Moves between units:
at | t h u
z655 | z787 z480 z919
z248 | z97 z60 z719
z739 | z275 z403 z245
z287 | z378 z424 z526
z660 | z574 z661 z36
z787 | z403 z192 z655
z708 | z104 z260 z917
z105 | z632 z232 z403
z350 | z462 z964 z999
z275 | z260 z105 z739
z679 | z982 z462 z604
z694 | z964 z605 z839
z480 | z192 z604 z378
z249 | z172 z125 z618
z839 | z694 z958 z125
z98 | z701 z719 z420
z987 | z424 z249 z218
z363 | z919 z287 z232
z546 | z604 z999 z424
z424 | z546 z172 z987
z917 | z708 z275 z60
z125 | z839 z574 z86
z526 | z287 z987 z982
z958 | z605 z420 z574
z161 | z618 z545 z964
z378 | z480 z546 z287
z233 | z129 z457 z260
z661 | z568 z708 z97
z4 | z232 z982 z192
z245 | z739 z787 z109
z104 | z121 z233 z708
z109 | z245 z655 z457
z719 | z248 z784 z121
z232 | z363 z526 z4
z545 | z86 z36 z928
z403 | z105 z4 z787
z605 | z928 z98 z958
z260 | z233 z632 z275
z121 | z719 z129 z104
z60 | z917 z739 z784
z618 | z249 z86 z161
z457 | z109 z919 z632
z604 | z679 z350 z546
z129 | z784 z109 z233
z97 | z661 z917 z248
z218 | z987 z618 z462
z964 | z161 z928 z694
z172 | z999 z839 z249
z701 | z36 z248 z98
z86 | z125 z660 z545
z919 | z655 z378 z363
z632 | z457 z363 z105
z462 | z218 z161 z350
z36 | z660 z97 z701
z784 | z60 z245 z129
z928 | z545 z701 z605
z982 | z526 z218 z679
z999 | z350 z694 z172
z574 | z958 z568 z660
z568 | z420 z104 z661
z420 | z98 z121 z568
z192 | z4 z679 z480

In the rows, 26 stands for zero.

The rows follow the links: the fewer symbols apart two units are, the more alike their rows tend to be.

Each row is also shifted at random along 4 hidden directions that mean nothing.

Some units, each with a row of numbers:
z97: 15 26 35 30 30 26 28 29 31 28 26 28 35 27 35 22 24 26 27 25 37 24 25 38 19 30 31 21 21 34 28 29 16 26 26
z105: 40 28 19 25 23 18 25 27 21 25 27 26 22 23 16 22 35 22 20 19 18 25 37 22 31 39 25 26 20 13 29 20 34 39 27
z526: 25 22 24 22 29 28 28 26 29 26 30 32 27 29 29 28 14 24 32 20 34 33 20 27 24 14 28 24 32 41 24 27 27 19 21
z248: 34 28 37 30 32 29 33 32 25 27 27 23 26 27 32 23 25 25 24 27 36 18 28 32 17 20 29 26 20 39 28 32 17 26 25
z708: 21 25 33 33 32 33 33 26 27 28 33 19 16 31 22 32 28 22 22 36 23 18 22 26 24 16 27 34 21 33 27 32 26 22 24
z919: 14 22 21 20 27 21 26 26 26 24 29 30 25 28 26 25 28 26 24 18 36 28 29 24 23 26 28 20 23 33 30 24 29 33 19
z98: 32 23 30 27 18 31 24 33 27 22 20 28 37 22 33 20 25 35 27 27 30 26 27 36 24 35 25 21 21 18 24 22 14 30 35
z574: 9 23 18 33 21 32 21 26 27 22 31 20 30 21 22 25 28 29 35 38 21 26 19 26 19 13 23 30 27 24 23 30 23 17 23
z36: 39 24 25 35 24 31 25 31 18 20 29 17 24 19 26 22 27 28 31 35 28 19 26 24 17 10 26 31 24 27 23 32 22 23 22
z457: 35 26 23 27 25 30 24 29 29 30 28 24 32 31 27 27 30 30 27 22 25 26 30 27 24 30 22 20 18 28 27 21 31 31 20
z719: 23 28 32 28 27 19 31 27 27 25 25 27 22 24 24 22 27 15 19 26 27 22 31 32 27 39 32 28 23 17 29 28 22 30 33
z249: 20 30 29 21 32 19 20 22 19 29 19 25 26 25 32 23 23 28 26 22 29 19 24 22 24 20 25 22 29 34 23 27 23 21 23
z462: 23 23 27 22 35 13 16 17 22 30 25 30 27 23 30 21 24 24 29 24 33 24 19 23 21 20 31 23 30 31 26 28 26 22 20
z964: 11 33 29 22 27 25 23 24 26 28 17 24 32 26 30 26 24 30 28 23 24 23 23 24 25 23 21 20 28 33 23 23 19 17 26
z350: 24 23 29 22 36 20 16 20 22 32 23 28 29 25 33 24 24 30 29 25 32 22 18 24 21 15 26 21 27 39 24 28 23 21 19
z192: 39 23 27 16 21 34 31 34 25 20 19 32 24 27 27 31 20 36 20 19 31 31 28 26 31 26 23 22 26 33 24 19 21 34 30
z245: 40 26 23 30 23 28 28 27 25 30 29 20 25 31 24 26 29 24 26 24 23 24 32 22 25 31 24 26 23 21 26 25 36 30 20
z86: 26 34 21 24 21 26 27 23 24 20 20 18 25 21 20 26 27 23 26 28 19 23 26 20 26 21 22 27 30 23 25 27 21 16 27
z928: 25 28 24 20 17 30 24 22 33 20 17 22 39 25 33 27 25 34 28 26 36 31 22 30 20 26 22 15 28 30 26 25 13 17 27
z618: 22 31 32 21 31 24 22 24 21 30 17 24 29 24 34 24 22 30 27 22 30 19 23 23 23 18 22 21 27 38 23 26 20 20 23
z546: 25 22 22 22 28 18 19 19 29 27 26 36 28 23 22 23 24 20 28 22 21 33 18 27 29 32 28 24 32 20 25 23 27 23 29
z987: 36 24 25 22 32 21 17 21 23 27 25 31 24 22 24 25 25 28 28 27 21 26 17 24 26 20 26 26 28 29 23 25 25 24 26
z604: 13 22 18 23 27 11 20 15 28 26 31 35 23 23 19 21 22 10 30 21 19 34 20 24 30 31 32 29 37 14 27 26 34 21 27
z545: 25 30 21 24 18 31 24 25 28 19 20 21 30 23 22 27 28 30 27 30 20 26 24 26 25 23 20 23 28 24 24 24 17 18 30
z218: 14 20 27 23 35 26 14 20 30 33 25 34 35 26 32 27 23 35 33 27 27 28 11 29 22 16 25 21 25 40 22 24 21 20 23
z694: 10 34 24 24 26 21 25 21 24 24 21 22 25 23 22 24 26 20 27 24 19 23 27 20 28 24 23 26 32 23 25 25 24 17 27

The symbols that take the first to the second take the third to the fourth, perhaps in another order. What is the fourth?
Answers are names.
31 24 21 32 21 26 22 28 21 20 28 19 25 19 23 21 28 25 29 34 26 23 26 24 22 18 26 31 27 17 24 31 23 23 26
: 32 22 27 28 19 33 28 25 30 31 27 22 25 32 25 31 26 28 22 29 20 28 28 26 30 34 22 26 23 16 25 22 32 27 26
:: 31 22 25 23 29 35 31 31 26 24 30 29 23 29 26 31 16 29 29 24 30 29 21 24 26 10 25 26 30 42 23 25 25 21 22
: z839

20 24 20 30 19 33 22 27 28 20 24 21 31 21 23 26 29 31 31 36 20 27 21 26 22 17 21 27 26 22 23 25 20 20 28
: 23 24 26 32 22 19 24 29 24 23 27 24 30 20 30 17 26 20 28 27 32 25 29 31 21 31 31 28 26 14 26 30 22 28 28
:: 31 28 21 27 20 28 25 24 25 18 23 18 29 21 26 25 27 27 29 32 30 25 25 23 19 17 24 25 28 25 26 29 19 18 23
: z701

31 34 26 22 22 26 28 23 26 21 17 18 29 24 28 26 25 27 26 24 29 23 28 22 22 21 22 20 29 31 25 26 17 16 26
: 27 26 22 22 19 24 25 22 30 19 21 20 34 22 32 23 25 26 28 26 38 30 25 27 18 25 26 18 28 24 27 29 17 17 23
:: 31 23 22 25 33 22 19 21 24 28 29 32 23 22 22 25 24 26 30 28 19 26 16 23 26 15 26 29 29 31 23 26 26 21 25
: z350

19 22 22 22 24 35 29 33 23 22 29 31 18 26 19 31 22 30 24 25 18 30 24 22 32 18 23 30 28 31 23 20 29 31 28
: 45 23 26 24 33 31 21 27 27 28 27 31 28 25 28 29 22 33 31 28 25 26 15 26 24 11 25 25 28 42 22 25 21 21 23
:: 27 22 24 20 29 30 28 30 23 23 28 28 23 28 27 29 25 32 24 21 34 26 27 23 23 17 26 22 21 42 27 24 27 33 19
: z982

29 23 23 19 21 31 30 32 21 19 24 32 16 24 18 30 24 29 21 22 18 31 27 22 35 26 23 29 27 21 23 19 28 34 32
: 37 24 23 20 23 22 28 24 26 22 26 34 20 24 20 25 20 19 25 20 21 33 25 24 33 30 27 27 34 19 25 22 29 26 32
:: 14 25 28 33 24 22 26 31 25 25 27 27 30 22 27 18 27 20 27 26 26 24 28 33 24 34 30 28 23 16 27 27 22 29 31
: z121

22 24 21 22 27 24 24 26 29 28 27 29 33 29 28 25 30 29 26 18 34 28 30 28 22 31 26 16 18 33 29 21 29 33 20
: 27 22 25 18 25 34 29 32 25 22 24 31 25 28 28 31 24 36 23 20 32 29 26 26 27 21 23 21 22 39 25 21 24 34 24
:: 19 24 23 31 24 25 26 22 30 34 32 22 30 34 28 26 26 22 27 23 27 29 29 25 25 33 25 25 25 19 27 27 38 24 18
: z105

24 22 25 18 26 25 31 27 26 24 28 32 25 30 31 27 15 22 26 16 39 34 25 25 26 22 29 22 31 35 26 25 27 24 21
: 35 22 23 20 28 15 21 19 27 27 24 35 28 23 27 22 21 20 26 19 29 32 22 26 27 30 30 23 32 24 26 25 26 24 27
:: 29 27 27 24 31 21 17 22 16 28 20 28 21 20 22 24 28 30 25 28 13 19 22 20 30 22 23 29 26 23 22 23 26 27 29
: z694

38 23 26 22 33 19 19 20 23 29 26 30 25 22 27 24 25 27 30 26 28 25 18 23 23 16 28 26 28 34 25 27 25 22 22
: 12 32 27 26 32 22 21 22 17 29 23 21 21 22 25 24 25 25 27 27 18 17 23 18 26 14 22 30 29 32 22 29 27 19 23
:: 17 27 29 21 33 14 18 19 20 30 20 27 27 24 33 20 23 26 27 21 31 22 23 21 22 23 28 21 29 30 25 28 24 22 22
: z125

42 24 25 19 26 18 25 22 27 24 24 34 27 24 26 24 20 21 27 20 29 32 22 26 28 27 28 23 32 25 26 24 25 24 27
: 31 25 28 19 29 16 17 20 20 29 18 31 25 21 29 22 25 29 24 24 25 23 22 24 27 29 26 23 28 24 24 24 22 27 28
:: 28 26 35 28 27 34 32 29 30 26 25 24 22 28 25 30 27 28 18 31 23 21 24 32 26 28 25 29 18 31 26 27 18 27 30
: z233

7 20 22 21 27 29 27 29 26 25 30 32 24 28 24 29 23 29 25 22 29 31 24 25 27 21 26 24 24 34 26 22 29 31 23
: 28 22 23 19 28 16 25 20 30 26 27 34 29 27 30 23 17 18 29 17 37 35 21 27 25 26 31 21 34 30 28 27 28 19 22
:: 8 20 23 19 23 32 27 29 29 25 26 35 26 28 23 31 20 29 26 20 23 36 22 27 33 27 24 23 29 28 23 18 27 28 29
: z424

21 29 20 24 20 20 26 18 30 19 22 19 31 23 27 23 26 22 28 25 34 29 26 24 19 25 26 21 30 23 28 30 21 16 23
: 27 23 27 31 21 22 25 30 26 22 24 25 33 22 33 17 25 25 28 26 36 25 28 32 20 31 29 23 23 18 27 28 19 28 27
:: 29 24 25 28 23 24 29 21 28 32 30 20 27 33 31 27 24 21 25 23 33 26 31 23 23 33 27 24 26 20 29 28 36 25 16
: z403

28 35 28 22 26 22 25 24 19 23 16 21 22 22 25 24 26 25 23 23 20 20 29 19 29 25 22 25 29 24 23 24 21 22 29
: 2 32 28 19 24 18 20 19 27 29 14 29 34 24 29 23 24 25 25 19 21 27 25 27 31 37 23 19 30 19 24 20 22 21 31
:: 14 23 20 42 25 31 22 32 18 23 36 19 19 18 15 22 30 23 34 40 10 18 21 23 23 11 25 42 26 16 21 31 29 25 26
: z36

21 22 30 27 22 28 31 21 32 29 28 23 22 32 27 31 25 23 19 28 27 26 26 27 27 35 27 27 24 19 28 27 30 24 25
: 34 24 27 25 21 24 29 22 31 31 26 22 31 34 34 27 24 23 24 21 36 29 31 27 26 39 27 20 25 18 29 26 33 26 20
:: 10 24 30 33 29 22 27 30 27 27 29 27 31 25 30 19 25 20 29 26 32 24 27 33 20 30 31 27 24 24 28 30 21 25 26
: z121

